Below are the code and all the weights of a small trained network. Each question names an input and a target symbol and asks about switching units off, where a switched-off unit gives its printed mean instead of its output.

import numpy as np


def w(rows, s, z=0):
    codes = np.array(rows[::2]) - 128.0
    scale = np.full(codes.shape[1], s)
    scale[-1] = z or s
    return codes * scale


def f(y):
    return np.maximum(y, 0)


def softmax(a):
    e = np.exp(a - a.max(-1, keepdims=True))
    return e / e.sum(-1, keepdims=True)


def log_softmax(a):
    a = a - a.max(-1, keepdims=True)
    return a - np.log(np.exp(a).sum(-1, keepdims=True))


def net(x, mask):
    ids = ['αβδζηθλξπστ'.index(c) for c in x.split()]
    T = len(ids)
    res = E[ids] + P[:T]
    r = res
    for j in range(3):
        rows = slice(2 * j, 2 * j + 2)
        q, k, v = (r @ M[0][rows].T for M in (Q, K, V))
        z = softmax(np.where(np.tri(T) > 0, q @ k.T / 2**0.5, -1e9)) @ v
        o = O[0][rows]
        res = res + np.where(mask[j], z, o[:, -1]) @ o[:, :-1]
    y = f(res @ A[0][:, :-1].T + A[0][:, -1])
    res = res + np.where(mask[3:11], y, B[0][:, -1]) @ B[0][:, :-1]
    return log_softmax(res[-1] @ U[:, :-1].T + U[:, -1])


Q, K, V, O, A, B = {}, {}, {}, {}, {}, {}
E = w([
[55,67,141,69,158],'α',
[126,151,114,72,158],'β',
[198,154,151,106,81],'δ',
[184,89,63,96,96],'ζ',
[175,155,98,205,123],'η',
[121,125,254,94,119],'θ',
[129,133,123,106,192],'λ',
[130,69,195,126,64],'ξ',
[171,118,80,26,140],'π',
[153,106,86,105,173],'σ',
[68,119,219,110,124],'τ',
],0.027)
P = w([
[4,196,42,102,56],'0',
[146,90,117,132,103],'1',
[150,98,124,121,110],'2',
[146,97,129,115,119],'3',
[144,100,131,108,122],'4',
[153,101,135,102,129],'5',
[154,98,138,102,126],'6',
[150,99,138,95,130],'7',
[148,102,140,93,137],'8',
[147,106,141,86,132],'9',
[146,111,140,82,137],'10',
[161,92,118,101,122],'11',
],0.012)
Q[0] = w([
[145,230,72,197,128],'H0',
[187,131,25,73,221],'H0',
[84,193,117,245,72],'H1',
[161,70,58,77,195],'H1',
[175,177,68,100,212],'H2',
[125,101,72,100,227],'H2',
],0.011)
K[0] = w([
[200,123,162,245,115],'H0',
[74,190,51,199,123],'H0',
[143,96,128,210,187],'H1',
[93,176,83,141,53],'H1',
[123,220,52,106,101],'H2',
[32,120,85,157,170],'H2',
],0.012)
V[0] = w([
[157,23,43,107,112],'H0',
[199,170,168,96,91],'H0',
[10,105,189,136,88],'H1',
[137,136,188,106,234],'H1',
[74,78,165,209,183],'H2',
[35,242,11,62,200],'H2',
],0.011)
O[0] = w([
[200,89,145,155,251,247],'H0',
[181,97,213,143,26,68],'H0',
[148,179,180,91,139,193],'H1',
[143,170,35,54,73,1],'H1',
[51,182,65,143,35,2],'H2',
[178,107,72,111,40,237],'H2',
],0.011,0.0078)
A[0] = w([
[117,19,87,146,179,234],'N0',
[243,205,152,100,89,128],'N1',
[254,160,68,104,156,89],'N2',
[139,98,35,191,162,61],'N3',
[78,73,69,93,167,9],'N4',
[89,97,196,154,186,255],'N5',
[27,112,185,142,59,23],'N6',
[155,15,107,100,74,152],'N7',
],0.0078,0.0046)
B[0] = w([
[98,199,134,49,126,250],'N0',
[75,162,243,201,133,187],'N1',
[82,92,133,248,99,240],'N2',
[127,174,88,147,186,175],'N3',
[170,146,181,189,193,155],'N4',
[164,110,46,106,2,249],'N5',
[116,121,44,197,145,141],'N6',
[57,148,107,76,156,225],'N7',
],0.0086,0.023)
U = w([
[192,133,155,151,139,210],'α',
[83,174,151,119,131,1],'β',
[97,56,91,170,76,203],'δ',
[54,81,154,135,203,41],'ζ',
[63,135,89,10,158,200],'η',
[90,142,171,162,186,16],'θ',
[118,190,23,129,81,18],'λ',
[114,77,133,54,98,241],'ξ',
[164,92,80,112,185,145],'π',
[188,192,63,241,115,222],'σ',
[100,160,71,157,181,124],'τ',
],0.012,0.0026)

Each question gives the input, a string of symbols that net reads in full, and the target symbol t.
The units are the heads (2 rows each of Q, K, V and O) and the neurons (one row each of A and B). Each row of codes is followed by its name. A weight is (code - 128) times the scale printed after its matrix; where a second scale follows, it is the last column's (O, A, B and U).
mask holds one flag per unit, heads first, then neurons. A switched-off unit (its flag False) gives its mean, the last column of its rows in O or B, instead of its output. The means were averaged over made-up inputs and are rounded, as every weight is.
A unit's drop is (log p(t) with every unit on - log p(t) with that unit switched off) / (log p(t) with every unit on - log p(t) with every unit switched off).
The circuit of an input: a set's keep is (log p(t) with only the set's units on - log p(t) with every unit switched off) / (log p(t) with every unit on - log p(t) with every unit switched off). Starting from all 11 units, units are removed one at a time, each time the one whose removal leaves the highest keep (on an exact tie, the one counted first), for as long as the keep stays at least 0.8.
units of the circuit, in order: the units of the circuit, biggest drop first
unit that matters most: the unit with the biggest drop
k most important neurons: the k neurons with the biggest drops, biggest first
heads that matter: for each layer, one digit per head in row order, 1 if its drop is at least 0.15 and else 0, layers parted by /
input θ ζ δ τ, target λ: 2 most important neurons => (N6 N2)
input ξ η σ β α δ δ β ξ β δ λ, target α: heads that matter => 010
input δ ξ π, target ξ: most important neuron => (N7)
input τ ξ λ, target β: heads that matter => 110
input λ δ δ π ζ τ α τ δ δ δ, target α: units of the circuit, in order => (H2 N7 N5)
input ζ ζ θ, target β: 2 most important neurons => (N2 N1)
input θ ζ σ, target θ: units of the circuit, in order => (H1 N5 N1)
input π η δ ζ δ β α ζ, target ζ: heads that matter => 001
input σ τ α ζ α ζ, target τ: 4 most important neurons => (N5 N7 N2 N3)
input θ δ η λ λ ζ ζ τ π β, target θ: units of the circuit, in order => (N5 H1 N1)
input β ζ σ α ξ θ ζ δ σ ζ ξ, target η: 2 most important neurons => (N2 N5)
input β ζ ζ δ ζ τ, target λ: units of the circuit, in order => (N6 H0 N1)
input β ξ β, target δ: units of the circuit, in order => (H2 N2)
input ξ ζ α ξ θ π α α π, target α: unit that matters most => H1
input δ ζ ζ π ζ, target ξ: heads that matter => 110
input σ ζ σ ζ α β π, target τ: 4 most important neurons => (N2 N5 N7 N3)
input ξ δ δ π δ β δ τ η η ζ τ, target ξ: 3 most important neurons => (N2 N5 N7)
input θ σ ζ ζ λ δ ξ α β θ π, target θ: units of the circuit, in order => (N1 N5 H1)
input τ λ β δ λ α α ζ β, target β: heads that matter => 110
input ζ λ λ, target π: unit that matters most => H1
input ζ α τ ζ ζ ξ π ξ, target ξ: heads that matter => 100
input σ δ β λ σ ζ θ, target β: heads that matter => 110
input η α θ η λ ζ λ δ π λ η θ, target ξ: heads that matter => 101
input τ β β θ ζ ξ λ σ σ, target β: heads that matter => 110
input α ζ ξ δ η σ, target σ: heads that matter => 111
input ζ α ξ β ξ τ β ζ σ α λ α, target η: heads that matter => 100
input θ π λ ζ λ δ ξ σ τ τ, target ξ: units of the circuit, in order => (N5 H0 N2)
input λ ζ β δ α θ ζ α α α ξ, target η: heads that matter => 101
